[-2.45  5.84 -1.71 -0.87  2.44  1.81 -2.02] >> -2.45, -2.02

[ 2.96 -2.73  2.49 -5.00 -3.65  3.33] >> 2.96, 3.33

[ 5.04  2.27  0.92 -3.05 -2.87 -1.73 -5.41] >> 5.04, -5.41

[[ 1.18 -3.23 -2.50  3.82 -0.57 -1.57]
 [ 1.76  0.96 -0.14  2.11 -0.42 -6.24]] >> 1.18, -6.24

[[ 0.75 -0.42 -7.10  2.16]
 [-0.43 -0.32  1.40  0.29]
 [-3.94 -0.73  0.68 -2.59]] >> 0.75, -2.59

[ 6.16  1.96  3.99  7.00  3.79 -2.83 -3.85] >> 6.16, -3.85

[ 1.08 -2.86  4.43 -2.23 -5.67] >> 1.08, -5.67
---
[[ 5.32 -0.53  2.27 -6.08 -4.60  0.95  0.01]
 [-1.74  3.21  3.78 -1.57  3.77 -0.73 -4.47]
 [-2.91  2.21  2.32 -1.70  6.25 -2.12 -2.96]]
-2.12

[[-4.95 -2.67  0.79 -0.21 -2.62 -1.37 -0.67]
 [ 5.05 -0.18 -1.10  1.84 -3.31 -3.84 -0.18]
 [-1.24 -1.08  1.41 -3.33  1.30 -4.96  0.42]]
-4.96

[[-0.89 -1.46  3.16 -3.18  5.61 -1.62]
 [-1.33 -2.05  1.57 -1.71 -3.48  2.03]
 [ 0.17 -0.03  0.24  0.44  0.04 -0.19]]
0.04

[[ 0.98 -3.85 -1.70 -1.77 -0.41 -0.97  3.36]
 [ 0.98 -3.25 -1.33  0.09 -6.08  2.68 -3.32]
 [-2.32  4.93 -0.57  5.43  1.40 -1.84 -0.61]]
-1.84

[[-2.82  2.74  2.47  2.67  0.27 -1.24 -6.99]
 [-2.77 -2.54  0.01  2.37 -3.84 -6.40 -1.97]
 [ 3.92  1.07  0.12 -2.35  1.53  7.05  2.09]]
7.05

[[-3.19 -1.02 -5.73  1.05 -4.11 -2.43 -0.99]
 [-3.37 -0.57 -6.24  1.65 -4.45 -2.27 -0.61]
 [-3.42 -0.74 -6.46  1.60 -4.46 -2.45 -0.78]]
-2.45

[[ 5.42  1.07  0.84 -2.77]
 [-0.20  1.52  2.04  2.98]
 [-0.42 -5.25 -5.45 -2.55]]
-5.45
---
[[-5.95  3.67 -3.84 -0.17  0.60]
 [ 6.24 -4.53  4.25  0.86  0.51]
 [ 5.77 -4.15  4.75  1.12  2.22]]
4.25, 6.24

[ 0.26  1.21 -5.18  1.08  4.13]
-5.18, 4.13

[[-2.48  5.44 -0.88  4.99  5.75  3.89 -4.77]
 [-3.88  4.46 -1.05  3.30  6.57  2.78 -3.30]
 [-5.16  0.08 -0.13 -2.84  6.63 -1.35  4.18]]
3.30, 6.63

[ 1.69  4.36 -3.06 -5.23  3.02 -0.97 -4.93]
-5.23, 4.36

[ 4.26  2.03  2.80  6.62 -2.01]
2.80, 6.62

[-0.71  3.64  5.78 -3.07 -0.21]
5.78, 5.78

[ 5.25 -1.11 -1.03 -1.80 -1.43 -1.02  0.14]
-1.80, 5.25
---
[[774 586 575 508 655 392]
 [752 352 199 936 817 289]
 [174 726 249 615 730  83]]: 392, 174

[ 46 -21  13  -9  24 -37]: -37, 46

[ -1   5   0 -18 -13 -42  27]: 27, -1

[ 926 -119 -634  856  484  -98  340]: 340, 926

[[  7 -43 -19  29  17]
 [ 14  25  -6 -34  17]]: 17, 14

[247   8  71 210]: 210, 247

[[-990 -195 -872  591]
 [ 568 -771  475 -956]]: 591, 568

[[ 28 -17  29   3  33   7]
 [-26   7  22 -36 -21 -32]]: 7, -26

[ 32 -40  29  21]: 21, 32

[[-29  18 -27  -6]
 [-32 -15  36 -15]]: -6, -32
---
[[-5.88  4.82 -1.39 -2.93]
 [-2.42 -5.17  3.79 -0.43]
 [-2.02 -5.60 -1.92  0.66]] -> -5.17

[[ 3.69  2.98 -2.54  3.88 -2.68]
 [ 3.72  2.21 -1.99  3.42 -3.54]
 [ 3.10 -5.92  6.80  1.62 -4.31]] -> 2.21

[[ 2.92  6.37  1.46  2.17  2.96 -6.41  0.82]
 [ 5.18  5.07  3.13  3.36 -1.46 -3.48  1.19]
 [ 0.81 -4.90 -0.50 -0.19 -6.16  5.56  1.86]] -> 5.07

[[ 2.44  0.93 -3.00  0.43  4.09 -3.42]
 [ 2.16  0.57 -3.74 -2.38 -0.81 -2.00]
 [ 1.15 -4.03 -0.48 -6.96 -5.63 -0.16]] -> 0.57

[[ 3.68  2.81 -0.35 -6.10  0.09]
 [ 5.98  2.69  2.82  0.54  1.74]
 [-3.20  0.14 -3.82 -2.04  5.60]] -> 2.69

[[-2.21  0.48  1.23 -0.44  0.66]
 [ 0.78 -4.57 -2.11  0.72  5.14]
 [-2.60  3.28  3.08 -3.29 -0.18]] -> -4.57

[[ 4.71 -5.05 -1.58 -2.82]
 [ 6.51 -2.05  6.74  5.34]
 [ 4.73 -0.71 -2.30  3.83]] -> -2.05
---
array([ 2.40, -0.74, -2.30, -0.28,  6.77]) --> -0.28
array([ 6.99, -2.11,  4.17,  2.72, -5.10,  6.18]) --> -5.10
array([ 2.49, -0.87,  1.25,  6.52]) --> 1.25
array([-5.09,  1.84,  4.30,  5.20, -1.79, -2.33]) --> -1.79
array([1.46, 5.66, 0.75, 5.07, 3.58, 0.15, 2.65]) --> 0.15
array([ 0.84, -1.82,  5.23,  2.24, -5.61,  2.58]) --> -5.61
array([ 5.59,  6.14, -4.90,  5.68]) --> -4.90
